Below are the code and all the weights of a small trained network. Each question names an input and a target symbol and asks about switching units off, where a switched-off unit gives its printed mean instead of its output.

import numpy as np


def w(rows, s, z=0):
    codes = np.array(rows[::2]) - 128.0
    scale = np.full(codes.shape[1], s)
    scale[-1] = z or s
    return codes * scale


def norm(h):
    return h / np.sqrt((h * h).mean(-1, keepdims=True) + 1e-5)


def f(y):
    return np.maximum(y, 0)


def softmax(a):
    e = np.exp(a - a.max(-1, keepdims=True))
    return e / e.sum(-1, keepdims=True)


def log_softmax(a):
    a = a - a.max(-1, keepdims=True)
    return a - np.log(np.exp(a).sum(-1, keepdims=True))


def net(x, mask):
    ids = ['ΦΨΩαγεθλμσ'.index(c) for c in x.split()]
    T = len(ids)
    res = E[ids] + P[:T]
    u = 0
    for l in range(2):
        r = norm(res)
        for j in range(3):
            rows = slice(2 * j, 2 * j + 2)
            q, k, v = (r @ M[l][rows].T for M in (Q, K, V))
            z = softmax(np.where(np.tri(T) > 0, q @ k.T / 2**0.5, -1e9)) @ v
            o = O[l][rows]
            res = res + np.where(mask[u + j], z, o[:, -1]) @ o[:, :-1]
        u += 3
        y = f(norm(res) @ A[l][:, :-1].T + A[l][:, -1])
        res = res + np.where(mask[u : u + 4], y, B[l][:, -1]) @ B[l][:, :-1]
        u += 4
    return log_softmax(norm(res)[-1] @ U[:, :-1].T + U[:, -1])


Q, K, V, O, A, B = {}, {}, {}, {}, {}, {}
E = w([
[56,118,116,131],'Φ',
[107,130,92,148],'Ψ',
[149,112,163,197],'Ω',
[115,114,105,1],'α',
[132,154,118,144],'γ',
[112,89,113,133],'ε',
[126,108,139,171],'θ',
[182,125,126,176],'λ',
[141,116,89,136],'μ',
[129,103,150,121],'σ',
],0.022)
P = w([
[104,175,153,180],'0',
[136,52,75,75],'1',
[4,76,72,119],'2',
[70,46,80,119],'3',
[106,37,82,129],'4',
[99,61,86,124],'5',
[80,79,94,145],'6',
[96,77,92,124],'7',
[56,67,66,108],'8',
],0.013)
Q[0] = w([
[140,103,142,164],'0.h1',
[109,32,68,226],'0.h1',
[140,23,60,232],'0.h2',
[197,222,138,50],'0.h2',
[120,109,197,3],'0.h3',
[68,47,150,145],'0.h3',
],0.033)
K[0] = w([
[88,158,84,171],'0.h1',
[92,211,178,200],'0.h1',
[73,218,127,152],'0.h2',
[132,4,177,46],'0.h2',
[185,185,15,130],'0.h3',
[154,182,174,189],'0.h3',
],0.038)
V[0] = w([
[253,125,29,147],'0.h1',
[220,169,241,90],'0.h1',
[123,233,106,127],'0.h2',
[122,148,130,118],'0.h2',
[124,143,124,125],'0.h3',
[131,120,134,133],'0.h3',
],0.032)
O[0] = w([
[253,112,164,82,6],'0.h1',
[172,140,31,181,47],'0.h1',
[117,134,201,165,153],'0.h2',
[127,135,134,127,116],'0.h2',
[131,138,121,128,122],'0.h3',
[125,123,132,131,142],'0.h3',
],0.024,0.018)
A[0] = w([
[74,113,116,146,137],'0.n1',
[131,156,69,2,77],'0.n2',
[76,172,114,88,112],'0.n3',
[103,162,128,90,252],'0.n4',
],0.039,0.002)
B[0] = w([
[177,111,102,132,255],'0.n1',
[153,4,181,120,148],'0.n2',
[149,77,163,178,214],'0.n3',
[130,102,124,144,172],'0.n4',
],0.034,0.026)
Q[1] = w([
[180,86,124,124],'1.h1',
[132,176,74,49],'1.h1',
[202,104,122,155],'1.h2',
[173,105,166,145],'1.h2',
[62,254,54,22],'1.h3',
[97,140,109,147],'1.h3',
],0.058)
K[1] = w([
[152,183,106,157],'1.h1',
[221,61,101,58],'1.h1',
[89,173,158,162],'1.h2',
[167,205,120,192],'1.h2',
[188,46,3,179],'1.h3',
[185,140,153,125],'1.h3',
],0.045)
V[1] = w([
[17,148,138,114],'1.h1',
[64,106,43,157],'1.h1',
[177,10,112,77],'1.h2',
[1,125,179,147],'1.h2',
[84,47,109,58],'1.h3',
[184,155,97,209],'1.h3',
],0.042)
O[1] = w([
[65,118,40,139,88],'1.h1',
[94,12,145,171,241],'1.h1',
[144,54,251,169,249],'1.h2',
[55,254,133,148,202],'1.h2',
[73,42,211,147,168],'1.h3',
[155,228,100,163,199],'1.h3',
],0.027,0.017)
A[1] = w([
[104,53,187,159,5],'1.n1',
[200,167,180,36,34],'1.n2',
[195,103,78,102,142],'1.n3',
[2,97,195,128,162],'1.n4',
],0.044,0.0026)
B[1] = w([
[96,119,184,235,254],'1.n1',
[2,177,145,182,137],'1.n2',
[130,67,119,54,142],'1.n3',
[205,94,106,50,233],'1.n4',
],0.044,0.038)
U = w([
[68,72,17,190,72],'Φ',
[205,160,182,107,148],'Ψ',
[103,98,139,113,130],'Ω',
[60,80,168,86,146],'α',
[123,185,101,128,253],'γ',
[114,136,165,9,192],'ε',
[222,78,61,120,112],'θ',
[3,88,112,89,109],'λ',
[24,187,208,120,62],'μ',
[143,170,185,253,130],'σ',
],0.014,0.0055)

Each question gives the input, a string of symbols that net reads in full, and the target symbol t.
The units are the heads (2 rows each of Q, K, V and O) and the neurons (one row each of A and B). Each row of codes is followed by its name. A weight is (code - 128) times the scale printed after its matrix; where a second scale follows, it is the last column's (O, A, B and U).
mask holds one flag per unit, layer by layer, with each layer's heads first. A switched-off unit (its flag False) gives its mean, the last column of its rows in O or B, instead of its output. The means were averaged over made-up inputs and are rounded, as every weight is.
A unit's drop is (log p(t) with every unit on - log p(t) with that unit switched off) / (log p(t) with every unit on - log p(t) with every unit switched off).
The circuit of an input: a set's keep is (log p(t) with only the set's units on - log p(t) with every unit switched off) / (log p(t) with every unit on - log p(t) with every unit switched off). Starting from the 12 units with the biggest drops (on a tie, the unit counted first), units are removed one at a time, each time the one whose removal leaves the highest keep (on an exact tie, the one counted first), for as long as the keep stays at least 0.8.
circuit, biggest first: the units of the circuit, biggest drop first
top k neurons: the k neurons with the biggest drops, biggest first
top k neurons in layer l: the k neurons of layer l with the biggest drops, biggest first
drop when u is switched off: that unit's drop, to one decimal
input μ σ θ Ω θ, target μ: top neuron in layer 0 : 0.n1
input λ Ψ Ω, target Ψ: circuit, biggest first : 0.h1; 1.h1
input λ μ ε, target Ψ: circuit, biggest first : 0.h1; 1.h1
input λ λ σ θ σ θ Ψ θ, target Ψ: top 2 neurons : 1.n1; 1.n3
input ε θ ε θ θ σ, target α: circuit, biggest first : 0.h1; 1.h3
input Ω θ θ σ, target θ: circuit, biggest first : 0.h1; 1.h3; 1.n1
input μ θ Ω Ψ, target μ: circuit, biggest first : 0.h1; 1.n2; 1.h1
input σ θ ε, target Φ: circuit, biggest first : 0.h1; 1.h2; 1.n1
input Ψ θ λ, target ε: top 2 neurons in layer 1 : 1.n4; 1.n1
input Ω λ σ θ ε, target θ: top 2 neurons : 0.n2; 1.n1
input μ θ ε θ Ψ Ψ σ ε, target μ: top 2 neurons : 1.n2; 0.n1
input Φ λ θ, target λ: top 2 neurons in layer 1 : 1.n4; 1.n1
input μ ε ε Ω θ Ψ Ψ Ω, target μ: top 2 neurons : 1.n2; 0.n1
input ε θ ε σ θ Ψ μ, target α: top neuron in layer 1 : 1.n4
input γ λ Ψ, target γ: drop when 0.h3 is switched off : 0.0
input ε σ θ θ θ μ γ, target α: drop when 1.h3 is switched off : 0.6
input σ ε σ, target Φ: drop when 1.h2 is switched off : 0.1
input Ψ μ Ψ Ω σ θ, target ε: top 2 neurons in layer 1 : 1.n4; 1.n1
input λ Ψ Ω θ ε Ω γ, target Ψ: top 2 neurons in layer 1 : 1.n1; 1.n3
input σ σ λ Ω, target Φ: top neuron in layer 1 : 1.n1
input Ω θ μ σ σ γ, target θ: top 2 neurons in layer 0 : 0.n2; 0.n3
